Small tables with named rows and columns. After each table, cells are looked up by row and column.

bilop:
,natoza,sul
soz,428,81
sadifor,253,-556
zilu,-115,703
lalig,-991,-421
tigezi,602,340
pamat,645,388
meradi,635,-299

soz, natoza -> 428
pamat, natoza -> 645
zilu, sul -> 703
tigezi, natoza -> 602
zilu, natoza -> -115
tigezi, sul -> 340
pamat, sul -> 388
meradi, sul -> -299
sadifor, sul -> -556
lalig, sul -> -421

padudog =
columns: nubuno, tigikup, zal
sev: [151, 6, 88]
varinos: [52, 195, 114]
fod: [153, 8, 92]
fur: [54, 197, 115]
mel: [54, 194, 115]
sul: [52, 195, 114]
bubav: [153, 7, 90]
zoteso: [53, 197, 115]
deti: [117, 79, 153]
rukel: [90, 122, 50]
vaz: [152, 8, 90]
dasukon: [153, 7, 91]
pove: [151, 7, 89]
rikotem: [54, 198, 116]

zal of rukel = 50
nubuno of pove = 151
nubuno of sev = 151
zal of pove = 89
tigikup of dasukon = 7
nubuno of rukel = 90
zal of deti = 153
nubuno of varinos = 52
zal of dasukon = 91
nubuno of fur = 54
zal of bubav = 90
tigikup of deti = 79
tigikup of fur = 197
nubuno of bubav = 153
nubuno of sul = 52
tigikup of pove = 7
tigikup of bubav = 7
tigikup of sul = 195

vofanol
         fisibo    zed    sop  dasopi
zetutu    4.441  5.939  4.001   3.686
rofa      4.221  3.129  4.849   7.711
dozi      4.698  3.436  4.810   5.216
gobo      5.062  5.871  2.354   5.086
tof       4.758  5.485  5.738   4.587
kimute    4.232  6.083  4.359   3.259
sabazuv   4.712  6.986  5.521   4.809
tazag     4.562  3.361  4.905   5.654
sevo      4.790  5.211  5.802   4.581
zure      4.152  6.075  4.579   3.154
zitupa    4.504  3.212  4.788   5.995

fisibo of sevo: 4.790
sop of rofa: 4.849
dasopi of kimute: 3.259
sop of tof: 5.738
zed of tazag: 3.361
fisibo of kimute: 4.232
dasopi of sevo: 4.581
sop of kimute: 4.359
zed of tof: 5.485
fisibo of gobo: 5.062
dasopi of gobo: 5.086
dasopi of rofa: 7.711
dasopi of tazag: 5.654
fisibo of tof: 4.758
zed of sevo: 5.211
dasopi of zitupa: 5.995

Table luz
,zul,tuk,zom,dag,tagep,vof
zetel,0.4,0.6,0.4,0.9,0.6,0.9
viseban,0.6,0.4,0.4,0.8,0.5,0.9
gonad,0.9,0.8,0.6,0.5,0.6,0.3
kek,0.8,0.7,0.7,0.3,0.6,0.3
soremob,0.7,0.9,0.8,0.8,0.6,0.5
nelo,0.6,0.9,0.7,0.6,0.7,0.7
surava,0.7,0.5,0.7,0.1,0.6,0.3
vagem,0.6,0.4,0.6,0.1,0.4,0.4
nop,0.3,0.3,0.6,0.6,0.4,0.8
kabege,0.5,0.3,0.4,0.2,0.4,0.5
fav,0.8,0.9,0.8,0.6,0.8,0.4
daf,0.4,0.2,0.4,0.6,0.4,0.7
sutak,0.8,0.6,0.8,0.4,0.7,0.3
zel,0.5,0.8,0.6,1.0,0.6,0.8

What is the tagep of nop in luz? 0.4
What is the dag of nelo in luz? 0.6
What is the zul of gonad in luz? 0.9
What is the zul of zetel in luz? 0.4
What is the tagep of vagem in luz? 0.4
What is the dag of kabege in luz? 0.2
What is the zom of zetel in luz? 0.4
What is the tagep of zetel in luz? 0.6
What is the tagep of nelo in luz? 0.7
What is the tuk of zel in luz? 0.8
What is the zom of sutak in luz? 0.8
What is the tuk of fav in luz? 0.9
What is the tagep of kek in luz? 0.6
What is the vof of gonad in luz? 0.3

Table davo
	nez	lavom	bala	pimam	bavalip	nuf
vas	152	96	253	147	196	88
rasuba	144	201	45	151	106	211
kevaba	147	202	45	151	100	210

What is the bavalip of rasuba in davo?
106
What is the pimam of vas in davo?
147
What is the bala of kevaba in davo?
45
What is the nuf of vas in davo?
88
What is the bala of vas in davo?
253
What is the nez of kevaba in davo?
147
What is the pimam of kevaba in davo?
151

matu:
	mosozuk	dad	gorom
lutu	28	21	67
nepozit	88	21	21
laz	88	87	26
redosi	25	21	67

dad of lutu = 21
mosozuk of redosi = 25
dad of redosi = 21
dad of laz = 87
mosozuk of lutu = 28
gorom of redosi = 67
Which row has the largest dad? laz

kudit:
columns: mikitip, kipeke, zosanak, sig, sak, bevur
pimu: [0.426, 0.116, -0.103, -2.846, 3.410, 4.064]
gaso: [-3.423, 4.625, 1.829, 0.117, -6.420, -0.667]
seg: [4.280, -3.747, -0.961, 0.732, 7.284, 1.557]

What is the sig of seg in kudit? 0.732
What is the sak of pimu in kudit? 3.410
What is the mikitip of gaso in kudit? -3.423
What is the bevur of gaso in kudit? -0.667
What is the zosanak of pimu in kudit? -0.103
What is the kipeke of pimu in kudit? 0.116
What is the bevur of seg in kudit? 1.557
What is the bevur of pimu in kudit? 4.064
What is the mikitip of pimu in kudit? 0.426
What is the sak of gaso in kudit? -6.420
What is the zosanak of seg in kudit? -0.961
What is the kipeke of seg in kudit? -3.747
What is the sig of gaso in kudit? 0.117
What is the kipeke of gaso in kudit? 4.625
What is the sig of pimu in kudit? -2.846
What is the mikitip of seg in kudit? 4.280
What is the sak of seg in kudit? 7.284
What is the zosanak of gaso in kudit? 1.829

